Below is a small trained network, with its code and all its weights. Each question gives an input and a class and asks what happens when units are switched off, that is, made to give their printed mean instead of their output.

import numpy as np


def w(rows, s, z=0):
    codes = np.array(rows[::2]) - 128.0
    scale = np.full(codes.shape[1], s)
    scale[-1] = z or s
    return codes * scale


def norm(h):
    return h / np.sqrt((h * h).mean(-1, keepdims=True) + 1e-5)


def f(y):
    return np.maximum(y, 0)


def log_softmax(a):
    a = a - a.max(-1, keepdims=True)
    return a - np.log(np.exp(a).sum(-1, keepdims=True))


def net(x, mask):
    res = np.array(x, float).reshape(1, 7) / 4 @ E
    u = 0
    for l in range(2):
        y = f(norm(res) @ A[l][:, :-1].T + A[l][:, -1])
        res = res + np.where(mask[u : u + 7], y, B[l][:, -1]) @ B[l][:, :-1]
        u += 7
    return log_softmax(norm(res)[-1] @ U[:, :-1].T + U[:, -1])


A, B = {}, {}
E = w([
[176,71,104,66,245,160,98,149,193,233,41],'x0',
[81,102,168,54,129,56,161,214,185,68,93],'x1',
[135,135,145,123,133,123,115,119,139,126,131],'x2',
[133,113,131,137,110,148,145,128,125,127,103],'x3',
[121,121,147,114,128,143,131,135,98,134,130],'x4',
[106,26,141,204,72,142,19,210,151,115,189],'x5',
[107,116,118,113,126,122,132,110,125,142,144],'x6',
],0.011)
A[0] = w([
[90,81,162,63,142,92,151,207,206,90,96,14],'L0N0',
[148,73,125,115,199,137,97,151,170,200,100,57],'L0N1',
[186,112,144,154,113,126,143,95,134,168,163,14],'L0N2',
[182,138,98,193,144,200,76,91,126,211,157,2],'L0N3',
[97,28,149,155,114,140,5,169,159,151,117,56],'L0N4',
[124,89,123,112,160,117,140,160,158,159,86,62],'L0N5',
[188,82,90,105,137,144,95,160,124,182,85,58],'L0N6',
],0.012,0.0063)
B[0] = w([
[87,157,106,101,82,101,74,102,10,155,56,211],'L0N0',
[67,117,169,122,197,156,138,93,167,50,151,214],'L0N1',
[96,142,100,96,84,140,116,137,133,150,116,142],'L0N2',
[93,133,123,79,81,63,70,142,57,114,26,210],'L0N3',
[201,126,88,196,85,95,193,164,124,172,190,253],'L0N4',
[139,171,142,130,137,133,122,129,188,95,86,174],'L0N5',
[95,126,137,101,189,197,118,106,157,122,155,190],'L0N6',
],0.013,0.012)
A[1] = w([
[45,186,151,190,17,64,112,83,109,97,156,79],'L1N0',
[158,233,143,93,209,100,232,75,124,199,111,20],'L1N1',
[59,130,167,170,85,180,124,54,177,14,178,2],'L1N2',
[178,204,159,13,163,140,238,71,169,171,34,118],'L1N3',
[53,145,92,164,243,196,110,130,155,108,181,96],'L1N4',
[180,130,114,145,108,217,76,2,73,184,116,67],'L1N5',
[112,171,191,163,4,149,151,125,130,39,195,148],'L1N6',
],0.0081,0.0032)
B[1] = w([
[132,123,160,97,189,147,101,84,177,153,81,252],'L1N0',
[205,92,97,205,79,113,133,239,158,159,132,188],'L1N1',
[79,132,146,109,198,190,144,163,111,118,117,166],'L1N2',
[157,58,113,222,53,130,117,138,95,162,254,225],'L1N3',
[167,187,142,87,149,138,201,72,144,126,171,177],'L1N4',
[67,126,188,81,101,40,81,215,129,108,72,170],'L1N5',
[131,127,111,47,248,183,154,83,203,105,116,226],'L1N6',
],0.01,0.011)
U = w([
[101,146,142,90,247,250,146,77,201,75,122,254],'0',
[47,181,107,91,32,69,58,128,25,98,4,57],'1',
[233,110,86,237,33,134,179,170,160,137,245,109],'2',
],0.011,0.00079)

Each question gives the input, the list of numbers given to net, and the class t.
The units are the neurons (one row each of A and B). Each row of codes is followed by its name. A weight is (code - 128) times the scale printed after its matrix; where a second scale follows, it is the last column's (A, B and U).
mask holds one flag per neuron, layer by layer. A switched-off neuron (its flag False) gives its mean, the last column of its row in B, instead of its output. The means were averaged over made-up inputs and are rounded, as every weight is.
A unit's drop is (log p(t) with every unit on - log p(t) with that unit switched off) / (log p(t) with every unit on - log p(t) with every unit switched off).
The circuit of an input: a set's keep is (log p(t) with only the set's units on - log p(t) with every unit switched off) / (log p(t) with every unit on - log p(t) with every unit switched off). Starting from the 12 units with the biggest drops (on a tie, the unit counted first), units are removed one at a time, each time the one whose removal leaves the highest keep (on an exact tie, the one counted first), for as long as the keep stays at least 0.8.
units of the circuit, in order: the units of the circuit, biggest drop first
k most important neurons: the k neurons with the biggest drops, biggest first
top k neurons in layer l: the k neurons of layer l with the biggest drops, biggest first
drop of u: that unit's drop, to one decimal
input [5,7,2,-5,6,-7,1], class 1: units of the circuit, in order : (L0N0)
input [3,7,4,-4,7,-5,4], class 1: 2 most important neurons : (L0N0; L0N4)
input [2,2,1,6,8,3,0], class 2: 3 most important neurons : (L0N4; L0N3; L1N0)
input [7,7,-1,0,-7,-8,-6], class 2: top 2 neurons in layer 1 : (L1N1; L1N3)
input [-7,5,-6,-3,-7,7,-7], class 0: 3 most important neurons : (L1N6; L1N3; L1N0)
input [-1,-7,-5,-2,6,-8,-2], class 2: 3 most important neurons : (L0N0; L1N3; L1N1)
input [-1,-6,2,-3,8,-8,-3], class 2: 2 most important neurons : (L0N0; L1N3)
input [4,-6,2,-1,-3,-7,-8], class 2: 3 most important neurons : (L1N3; L0N0; L1N1)
input [3,5,5,-3,-7,7,3], class 2: 2 most important neurons : (L0N4; L0N3)
input [-5,2,-7,-5,-2,5,-5], class 0: 2 most important neurons : (L1N6; L1N3)
input [0,-1,7,-8,-4,1,1], class 1: 2 most important neurons : (L0N1; L1N3)
input [5,7,-7,6,3,-5,0], class 1: 2 most important neurons : (L0N0; L0N4)
input [-8,-8,8,0,-8,5,3], class 0: top 2 neurons in layer 1 : (L1N6; L1N0)
input [-8,7,-3,-2,-2,0,-4], class 0: units of the circuit, in order : (L1N6)
input [3,-8,7,4,-7,8,-7], class 1: 2 most important neurons : (L0N3; L1N3)
input [-5,-4,8,-3,7,2,3], class 0: 2 most important neurons : (L0N0; L1N6)
input [6,7,-2,2,-2,5,-8], class 1: top 2 neurons in layer 1 : (L1N6; L1N0)
input [-1,-4,-2,7,2,3,1], class 1: drop of L0N3 : 1.4
input [-8,-6,5,4,-5,-5,4], class 0: drop of L0N0 : 0.2
input [-7,-3,3,-1,-6,1,5], class 0: drop of L1N6 : 0.0
input [4,3,1,7,-2,-6,8], class 2: units of the circuit, in order : (L1N3)
